Below is a small trained network, with its code and all its weights. Each question gives an input and a class and asks what happens when units are switched off, that is, made to give their printed mean instead of their output.

import numpy as np


def w(rows, s, z=0):
    codes = np.array(rows[::2]) - 128.0
    scale = np.full(codes.shape[1], s)
    scale[-1] = z or s
    return codes * scale


def f(y):
    return np.maximum(y, 0)


def log_softmax(a):
    a = a - a.max(-1, keepdims=True)
    return a - np.log(np.exp(a).sum(-1, keepdims=True))


def net(x, mask):
    res = np.array(x, float).reshape(1, 6) / 4 @ E
    y = f(res @ A[0][:, :-1].T + A[0][:, -1])
    res = res + np.where(mask, y, B[0][:, -1]) @ B[0][:, :-1]
    return log_softmax(res[-1] @ U[:, :-1].T + U[:, -1])


A, B = {}, {}
E = w([
[130,123,133,129],'x0',
[144,163,115,110],'x1',
[91,82,253,96],'x2',
[77,177,70,36],'x3',
[130,134,124,123],'x4',
[134,134,125,122],'x5',
],0.0066)
A[0] = w([
[171,144,121,77,78],'N1',
[96,152,67,174,27],'N2',
[117,127,99,43,129],'N3',
[161,123,183,180,158],'N4',
[119,148,4,153,37],'N5',
[70,113,77,52,74],'N6',
[75,148,86,182,57],'N7',
[79,127,219,69,32],'N8',
[200,166,51,133,4],'N9',
[142,146,164,115,68],'N10',
],0.012,0.004)
B[0] = w([
[122,50,165,81,153],'N1',
[67,132,199,151,174],'N2',
[193,82,107,119,218],'N3',
[173,111,119,66,213],'N4',
[125,147,179,134,255],'N5',
[193,107,109,75,215],'N6',
[150,248,152,130,156],'N7',
[125,226,154,191,206],'N8',
[60,173,134,101,216],'N9',
[136,147,144,134,137],'N10',
],0.011,0.0055)
U = w([
[104,156,216,147,76],'0',
[125,40,145,81,251],'1',
[254,25,110,100,103],'2',
[147,45,124,127,197],'3',
[156,50,87,142,193],'4',
],0.0079,0.0018)

Each question gives the input, the list of numbers given to net, and the class t.
The units are the neurons (one row each of A and B). Each row of codes is followed by its name. A weight is (code - 128) times the scale printed after its matrix; where a second scale follows, it is the last column's (A, B and U).
mask holds one flag per neuron, in row order. A switched-off neuron (its flag False) gives its mean, the last column of its row in B, instead of its output. The means were averaged over made-up inputs and are rounded, as every weight is.
A unit's drop is (log p(t) with every unit on - log p(t) with that unit switched off) / (log p(t) with every unit on - log p(t) with every unit switched off).
The circuit of an input: a set's keep is (log p(t) with only the set's units on - log p(t) with every unit switched off) / (log p(t) with every unit on - log p(t) with every unit switched off). Starting from all 10 units, units are removed one at a time, each time the one whose removal leaves the highest keep (on an exact tie, the one counted first), for as long as the keep stays at least 0.8.
units of the circuit, in order: the units of the circuit, biggest drop first
unit that matters most: the unit with the biggest drop
k most important neurons: the k neurons with the biggest drops, biggest first
drop of u: that unit's drop, to one decimal
input [-7,-7,4,8,2,2], class 2: unit that matters most -> N6
input [5,-4,2,8,-8,-7], class 2: units of the circuit, in order -> [N6 N3]
input [-4,2,-6,-5,3,8], class 0: units of the circuit, in order -> [N9 N3 N6]
input [-4,4,4,7,2,6], class 2: units of the circuit, in order -> [N3 N6]
input [-2,3,-1,6,4,7], class 2: units of the circuit, in order -> [N3 N6]
input [-5,-1,2,8,-6,-3], class 2: units of the circuit, in order -> [N6 N3]
input [5,-4,0,8,-1,4], class 2: 3 most important neurons -> [N6 N3 N9]
input [-7,0,3,7,3,5], class 2: drop of N6 -> 0.3
input [-8,4,2,8,-5,-7], class 2: drop of N6 -> 0.3
input [6,-6,-7,3,5,-7], class 0: drop of N2 -> 0.2
